Here is a tiny trained network, its code and every weight. The questions are about switching its units off for an input and a class, where a switched-off unit gives its printed mean instead of its output.

import numpy as np


def w(rows, s, z=0):
    codes = np.array(rows[::2]) - 128.0
    scale = np.full(codes.shape[1], s)
    scale[-1] = z or s
    return codes * scale


def f(y):
    return np.maximum(y, 0)


def log_softmax(a):
    a = a - a.max(-1, keepdims=True)
    return a - np.log(np.exp(a).sum(-1, keepdims=True))


def net(x, mask):
    res = np.array(x, float).reshape(1, 8) / 4 @ E
    y = f(res @ A[0][:, :-1].T + A[0][:, -1])
    res = res + np.where(mask, y, B[0][:, -1]) @ B[0][:, :-1]
    return log_softmax(res[-1] @ U[:, :-1].T + U[:, -1])


A, B = {}, {}
E = w([
[164,148,104,114],'x0',
[165,156,81,173],'x1',
[254,154,76,56],'x2',
[100,69,31,127],'x3',
[143,94,198,207],'x4',
[160,59,148,179],'x5',
[141,89,117,50],'x6',
[193,167,126,175],'x7',
],0.0094)
A[0] = w([
[157,110,134,183,169],'neuron 1',
[169,147,87,157,193],'neuron 2',
[155,119,117,206,187],'neuron 3',
[74,3,148,97,245],'neuron 4',
[83,35,191,225,144],'neuron 5',
[163,137,172,6,252],'neuron 6',
[208,144,170,81,135],'neuron 7',
[144,162,97,159,162],'neuron 8',
],0.012,0.0039)
B[0] = w([
[209,172,111,206,176],'neuron 1',
[155,133,51,106,182],'neuron 2',
[154,146,82,181,188],'neuron 3',
[24,7,144,185,232],'neuron 4',
[144,177,156,229,246],'neuron 5',
[97,74,179,57,233],'neuron 6',
[254,94,168,58,192],'neuron 7',
[128,203,51,53,165],'neuron 8',
],0.0077,0.013)
U = w([
[136,120,139,203,185],'0',
[5,70,150,149,139],'1',
[107,202,19,99,208],'2',
[216,75,164,111,111],'3',
[90,161,113,81,3],'4',
[37,228,162,112,154],'5',
],0.014,0.0024)

Each question gives the input, the list of numbers given to net, and the class t.
The units are the neurons (one row each of A and B). Each row of codes is followed by its name. A weight is (code - 128) times the scale printed after its matrix; where a second scale follows, it is the last column's (A, B and U).
mask holds one flag per neuron, in row order. A switched-off neuron (its flag False) gives its mean, the last column of its row in B, instead of its output. The means were averaged over made-up inputs and are rounded, as every weight is.
A unit's drop is (log p(t) with every unit on - log p(t) with that unit switched off) / (log p(t) with every unit on - log p(t) with every unit switched off).
The circuit of an input: a set's keep is (log p(t) with only the set's units on - log p(t) with every unit switched off) / (log p(t) with every unit on - log p(t) with every unit switched off). Starting from all 8 units, units are removed one at a time, each time the one whose removal leaves the highest keep (on an exact tie, the one counted first), for as long as the keep stays at least 0.8.
circuit, biggest first: the units of the circuit, biggest drop first
top k neurons: the k neurons with the biggest drops, biggest first
drop when u is switched off: that unit's drop, to one decimal
input [-3,3,6,0,-2,4,-6,8], class 2: circuit, biggest first => (neuron 8)
input [8,-4,3,2,-5,-7,-4,-8], class 5: circuit, biggest first => (neuron 6; neuron 2)
input [-1,7,-3,-1,-2,1,-5,0], class 2: circuit, biggest first => (neuron 4; neuron 8)
input [8,-2,3,5,1,2,-2,-5], class 1: circuit, biggest first => (neuron 7; neuron 1)
input [-7,4,-3,2,8,-5,-6,-6], class 0: top 2 neurons => (neuron 5; neuron 6)
input [2,4,1,5,4,-6,0,-3], class 2: circuit, biggest first => (neuron 4; neuron 6)
input [0,2,-3,-1,-7,3,-8,-4], class 5: circuit, biggest first => (neuron 4; neuron 7)
input [1,-7,4,7,-3,5,-5,2], class 2: circuit, biggest first => (neuron 6; neuron 7)
input [7,-6,-6,7,6,1,-2,3], class 0: top 4 neurons => (neuron 5; neuron 6; neuron 1; neuron 3)
input [8,-3,6,5,-3,-2,1,-5], class 3: top 3 neurons => (neuron 6; neuron 7; neuron 8)
input [-5,-4,-8,6,-7,7,-6,8], class 0: drop when neuron 5 is switched off => 0.7
input [4,7,-6,8,1,4,-7,-5], class 0: drop when neuron 5 is switched off => 0.2
input [-7,2,-6,2,4,-5,-5,-1], class 0: drop when neuron 8 is switched off => 0.0
input [3,2,7,8,5,-1,1,-5], class 2: drop when neuron 6 is switched off => 0.1
input [1,4,6,8,2,2,5,-7], class 1: circuit, biggest first => (neuron 4)
